Below are the code and all the weights of a small trained network. Each question names an input and a class and asks about switching units off, where a switched-off unit gives its printed mean instead of its output.

import numpy as np


def w(rows, s, z=0):
    codes = np.array(rows[::2]) - 128.0
    scale = np.full(codes.shape[1], s)
    scale[-1] = z or s
    return codes * scale


def f(y):
    return np.maximum(y, 0)


def log_softmax(a):
    a = a - a.max(-1, keepdims=True)
    return a - np.log(np.exp(a).sum(-1, keepdims=True))


def net(x, mask):
    res = np.array(x, float).reshape(1, 3) / 4 @ E
    y = f(res @ A[0][:, :-1].T + A[0][:, -1])
    res = res + np.where(mask, y, B[0][:, -1]) @ B[0][:, :-1]
    return log_softmax(res[-1] @ U[:, :-1].T + U[:, -1])


A, B = {}, {}
E = w([
[135,254,175,181,116,95,175,86,101,178,72],'x0',
[116,133,138,159,178,62,138,49,58,79,139],'x1',
[116,171,132,106,61,30,79,198,72,63,92],'x2',
],0.015)
A[0] = w([
[121,162,83,157,87,94,120,74,111,97,137,63],'N0',
[139,190,119,140,159,204,157,97,162,238,126,112],'N1',
[118,217,148,132,117,11,122,104,85,31,112,204],'N2',
[132,128,119,150,186,156,145,39,127,153,150,253],'N3',
[136,87,162,157,130,100,125,161,145,189,100,46],'N4',
[121,63,110,94,115,190,118,192,155,120,141,230],'N5',
[111,154,101,93,42,170,117,177,162,197,123,99],'N6',
[135,25,114,83,95,146,103,166,160,123,144,71],'N7',
[125,14,124,127,154,101,105,137,102,4,149,107],'N8',
[145,172,132,84,92,81,122,142,145,76,120,115],'N9',
],0.011,0.0035)
B[0] = w([
[131,201,96,167,85,58,106,105,169,160,54,164],'N0',
[144,60,112,120,102,174,105,90,96,253,96,208],'N1',
[122,185,180,185,220,133,151,232,65,124,129,253],'N2',
[93,64,168,103,140,134,194,45,181,201,136,197],'N3',
[166,89,140,138,141,60,94,76,129,171,97,139],'N4',
[154,162,112,129,57,202,121,243,61,67,98,203],'N5',
[179,206,190,108,183,121,163,90,155,135,106,187],'N6',
[69,64,74,221,132,53,61,208,94,125,182,199],'N7',
[123,81,59,41,109,107,124,93,166,76,114,215],'N8',
[155,89,70,188,122,216,101,196,85,131,137,176],'N9',
],0.012,0.025)
U = w([
[91,137,137,112,74,170,151,113,87,126,165,14],'0',
[167,177,126,191,147,116,119,196,67,86,92,237],'1',
[133,133,153,157,184,92,201,120,150,109,131,37],'2',
[113,40,34,101,69,175,102,145,115,103,158,198],'3',
[109,97,98,71,175,100,183,80,156,111,139,79],'4',
[166,126,109,175,145,102,94,107,158,156,132,2],'5',
[223,200,180,68,112,140,150,119,166,141,103,53],'6',
[133,142,189,174,168,168,209,101,99,254,97,211],'7',
],0.0099,0.0037)

Each question gives the input, the list of numbers given to net, and the class t.
The units are the neurons (one row each of A and B). Each row of codes is followed by its name. A weight is (code - 128) times the scale printed after its matrix; where a second scale follows, it is the last column's (A, B and U).
mask holds one flag per neuron, in row order. A switched-off neuron (its flag False) gives its mean, the last column of its row in B, instead of its output. The means were averaged over made-up inputs and are rounded, as every weight is.
A unit's drop is (log p(t) with every unit on - log p(t) with that unit switched off) / (log p(t) with every unit on - log p(t) with every unit switched off).
The circuit of an input: a set's keep is (log p(t) with only the set's units on - log p(t) with every unit switched off) / (log p(t) with every unit on - log p(t) with every unit switched off). Starting from all 10 units, units are removed one at a time, each time the one whose removal leaves the highest keep (on an exact tie, the one counted first), for as long as the keep stays at least 0.8.
circuit, biggest first: the units of the circuit, biggest drop first
k most important neurons: the k neurons with the biggest drops, biggest first
drop of u: that unit's drop, to one decimal
input [-7,-8,1], class 1: 3 most important neurons : (N6 N5 N1)
input [-6,-8,1], class 1: circuit, biggest first : (N5)
input [-6,-8,0], class 1: 3 most important neurons : (N6 N5 N1)
input [-3,3,2], class 3: 3 most important neurons : (N8 N6 N2)
input [-4,-5,-1], class 1: 4 most important neurons : (N6 N5 N3 N1)
input [-3,-4,-5], class 3: 2 most important neurons : (N2 N5)
input [3,7,1], class 7: 3 most important neurons : (N5 N7 N3)
input [3,-5,3], class 7: 4 most important neurons : (N5 N8 N7 N6)
input [-6,8,-1], class 4: 2 most important neurons : (N9 N5)
input [-5,7,-8], class 4: 2 most important neurons : (N3 N9)
input [-4,0,5], class 3: 2 most important neurons : (N8 N6)
input [0,6,-1], class 7: 2 most important neurons : (N7 N3)
input [-7,2,8], class 3: drop of N8 : 8.2
input [3,6,1], class 7: drop of N1 : -0.9
input [-3,2,0], class 3: drop of N2 : 0.3
